[[123 123 130 131 122 129 119 131 129 129 132 128 127 124 125 130]
 [132 149 141 108 114 100 115 108 115 129 134 122 129 125 135 133]
 [125 125 131 131 122 127 120 131 130 128 129 128 127 125 126 129]
 [135 132 132 125 128 122 130 123 128 129 126 126 127 127 122 134]
 [122 121 133 132 116 126 112 132 130 130 134 126 126 121 122 134]
 [123 118 127 137 125 135 122 137 134 128 127 130 126 125 124 127]]
=>
[[123 132 125 135 122 123]
 [123 149 125 132 121 118]
 [130 141 131 132 133 127]
 [131 108 131 125 132 137]
 [122 114 122 128 116 125]
 [129 100 127 122 126 135]
 [119 115 120 130 112 122]
 [131 108 131 123 132 137]
 [129 115 130 128 130 134]
 [129 129 128 129 130 128]
 [132 134 129 126 134 127]
 [128 122 128 126 126 130]
 [127 129 127 127 126 126]
 [124 125 125 127 121 125]
 [125 135 126 122 122 124]
 [130 133 129 134 134 127]]

[[125 128 115 131 138 112 119 125 124 115 125 132]
 [123 129 119 123 132 114 125 127 126 115 129 128]
 [128 127 127 127 128 127 128 129 128 127 129 127]
 [152 115 141 136 146 146 111 107 122 150 104 133]
 [134 124 131 123 129 129 129 130 128 130 128 125]
 [117 141 138 124 146 134 132 128 127 117 136 121]
 [123 128 127 132 125 132 128 130 124 130 129 126]]
=>
[[125 123 128 152 134 117 123]
 [128 129 127 115 124 141 128]
 [115 119 127 141 131 138 127]
 [131 123 127 136 123 124 132]
 [138 132 128 146 129 146 125]
 [112 114 127 146 129 134 132]
 [119 125 128 111 129 132 128]
 [125 127 129 107 130 128 130]
 [124 126 128 122 128 127 124]
 [115 115 127 150 130 117 130]
 [125 129 129 104 128 136 129]
 [132 128 127 133 125 121 126]]

[[135 124 131 133 122 126 126 129]
 [101 128 127 145 139 133 142 102]
 [124 125 127 133 137 133 128 121]
 [121 128 128 130 107 118 100 121]
 [121 123 139 123 129 131 143 117]
 [120 138 126 136 156 143 153 104]
 [124 126 133 119 139 142 131 134]
 [128 121 131 138 145 140 144 126]
 [129 129 128 123 132 134 136 131]]
=>
[[135 101 124 121 121 120 124 128 129]
 [124 128 125 128 123 138 126 121 129]
 [131 127 127 128 139 126 133 131 128]
 [133 145 133 130 123 136 119 138 123]
 [122 139 137 107 129 156 139 145 132]
 [126 133 133 118 131 143 142 140 134]
 [126 142 128 100 143 153 131 144 136]
 [129 102 121 121 117 104 134 126 131]]

[[119 141 125 121 130 115 127 116 108]
 [130 120 135 138 139 113 121 121 132]
 [125 128 136 134 139 108 128 106 122]
 [129  99 136 157 110 127 120 140 147]
 [137 102 131 144  98 133 125 142 146]
 [137 142 116 110 131 156 133 135 135]]
=>
[[119 130 125 129 137 137]
 [141 120 128  99 102 142]
 [125 135 136 136 131 116]
 [121 138 134 157 144 110]
 [130 139 139 110  98 131]
 [115 113 108 127 133 156]
 [127 121 128 120 125 133]
 [116 121 106 140 142 135]
 [108 132 122 147 146 135]]

[[137 126 131 127 135 130 129 142 137 132 119 128 107 106]
 [153 136 138 128 131 130 119 132 131 135 126 127 120 130]
 [130 116 137 129 120 132 138 125 123 147 137 129 137 125]]
=>
[[137 153 130]
 [126 136 116]
 [131 138 137]
 [127 128 129]
 [135 131 120]
 [130 130 132]
 [129 119 138]
 [142 132 125]
 [137 131 123]
 [132 135 147]
 [119 126 137]
 [128 127 129]
 [107 120 137]
 [106 130 125]]

[[135 111]
 [117 146]
 [143 112]
 [131 113]
 [141 111]
 [132 112]
 [115  99]
 [116 142]
 [140 115]
 [129 114]]
=>
[[135 117 143 131 141 132 115 116 140 129]
 [111 146 112 113 111 112  99 142 115 114]]
---
[[125 134 132 129 120]
 [118 101 130 124 140]
 [116 106 130 136 141]]
=>
[[101 130]
 [106 130]]

[[121 150 139]
 [155 150 150]
 [132 143 154]]
=>
[[150 150]
 [143 154]]

[[134 115 140 114]
 [129 149 122 127]
 [125 101 128 133]]
=>
[[149 122]
 [101 128]]

[[124 148 125 124 135]
 [133 105 133 120 122]
 [130 120 128 130 129]
 [129 126 134 121 124]
 [128 155 127 133 143]]
=>
[[105 133]
 [120 128]]

[[120 130 153]
 [121 145 142]
 [129 119 143]]
=>
[[145 142]
 [119 143]]

[[112 131 141]
 [137 131 115]
 [122 145 106]
 [135 117 128]]
=>
[[131 115]
 [145 106]]
